Below is a small trained network, with its code and all its weights. Each question gives an input and a class and asks what happens when units are switched off, that is, made to give their printed mean instead of their output.

import numpy as np


def w(rows, s, z=0):
    codes = np.array(rows[::2]) - 128.0
    scale = np.full(codes.shape[1], s)
    scale[-1] = z or s
    return codes * scale


def f(y):
    return np.maximum(y, 0)


def log_softmax(a):
    a = a - a.max(-1, keepdims=True)
    return a - np.log(np.exp(a).sum(-1, keepdims=True))


def net(x, mask):
    res = np.array(x, float).reshape(1, 5) / 4 @ E
    y = f(res @ A[0][:, :-1].T + A[0][:, -1])
    res = res + np.where(mask, y, B[0][:, -1]) @ B[0][:, :-1]
    return log_softmax(res[-1] @ U[:, :-1].T + U[:, -1])


A, B = {}, {}
E = w([
[115,145,121,85,27,201,186,119],'x0',
[119,58,100,159,194,189,182,208],'x1',
[123,128,99,247,93,123,183,88],'x2',
[16,249,135,161,84,87,127,215],'x3',
[217,178,207,130,148,114,202,144],'x4',
],0.014)
A[0] = w([
[143,161,236,139,129,122,164,161,27],'N1',
[101,134,143,10,161,128,74,183,3],'N2',
[96,96,80,134,189,191,193,247,28],'N3',
[84,126,103,239,115,103,170,59,19],'N4',
[67,139,145,125,95,83,112,178,37],'N5',
[120,175,161,97,62,53,79,45,23],'N6',
[80,129,119,78,43,181,179,147,27],'N7',
[94,106,136,103,90,164,177,143,116],'N8',
[107,117,148,108,121,103,145,158,53],'N9',
[19,100,49,120,111,137,53,114,52],'N10',
[137,84,84,124,120,147,91,97,88],'N11',
[172,139,132,145,113,118,132,139,81],'N12',
[59,193,105,152,101,76,158,236,96],'N13',
[73,100,145,174,220,20,93,158,43],'N14',
],0.013,0.0071)
B[0] = w([
[121,204,169,81,169,46,207,148,178],'N1',
[192,110,17,159,61,192,164,237,203],'N2',
[70,232,72,182,190,162,66,61,231],'N3',
[132,87,47,116,76,165,150,253,199],'N4',
[156,79,126,73,166,157,140,76,185],'N5',
[27,149,58,185,193,118,69,93,212],'N6',
[201,117,204,197,66,37,51,113,198],'N7',
[175,132,143,148,78,86,101,113,174],'N8',
[97,100,132,100,129,173,135,134,142],'N9',
[113,191,212,119,195,57,230,154,221],'N10',
[129,99,169,116,158,129,177,95,185],'N11',
[123,115,137,155,136,118,159,130,142],'N12',
[147,32,108,91,154,168,140,91,254],'N13',
[216,134,200,193,36,69,70,95,225],'N14',
],0.011,0.021)
U = w([
[55,200,58,196,152,129,57,72,102],'0',
[156,126,42,166,52,144,164,249,151],'1',
[182,127,221,182,35,86,49,91,96],'2',
[126,191,211,138,179,94,252,146,111],'3',
[188,17,112,90,169,163,161,3,115],'4',
[128,144,158,155,108,130,129,117,251],'5',
[92,162,172,98,85,161,102,159,106],'6',
],0.013,0.024)

Each question gives the input, the list of numbers given to net, and the class t.
The units are the neurons (one row each of A and B). Each row of codes is followed by its name. A weight is (code - 128) times the scale printed after its matrix; where a second scale follows, it is the last column's (A, B and U).
mask holds one flag per neuron, in row order. A switched-off neuron (its flag False) gives its mean, the last column of its row in B, instead of its output. The means were averaged over made-up inputs and are rounded, as every weight is.
A unit's drop is (log p(t) with every unit on - log p(t) with that unit switched off) / (log p(t) with every unit on - log p(t) with every unit switched off).
most important unit: the unit with the biggest drop
top k neurons: the k neurons with the biggest drops, biggest first
drop when u is switched off: that unit's drop, to one decimal
input [-7,0,-6,2,1], class 2: top 2 neurons => [N14, N4]
input [-6,7,-7,-3,6], class 0: top neuron => [N3]
input [8,1,5,4,7], class 2: top 2 neurons => [N7, N10]
input [-5,-7,6,4,7], class 0: top 2 neurons => [N6, N10]
input [-8,-6,6,-8,5], class 2: top 3 neurons => [N13, N3, N5]
input [3,6,-2,5,-8], class 3: top 2 neurons => [N10, N6]
input [7,-5,-8,-3,-7], class 1: top 2 neurons => [N2, N14]
input [5,7,1,-7,-4], class 0: top 3 neurons => [N3, N13, N5]
input [-3,3,0,8,6], class 4: top 3 neurons => [N13, N10, N5]
input [-3,-7,-8,-7,2], class 1: top 2 neurons => [N2, N3]
input [4,-5,-3,-5,-7], class 3: top 3 neurons => [N10, N3, N13]
input [2,-8,-2,-6,-6], class 0: top 2 neurons => [N6, N13]
input [0,6,4,-2,4], class 0: drop when N3 is switched off => 0.6
input [4,6,8,-5,0], class 1: most important unit => N4
input [-1,3,0,7,-6], class 4: drop when N1 is switched off => 0.2
input [-2,-3,-5,-4,6], class 3: drop when N12 is switched off => 0.0
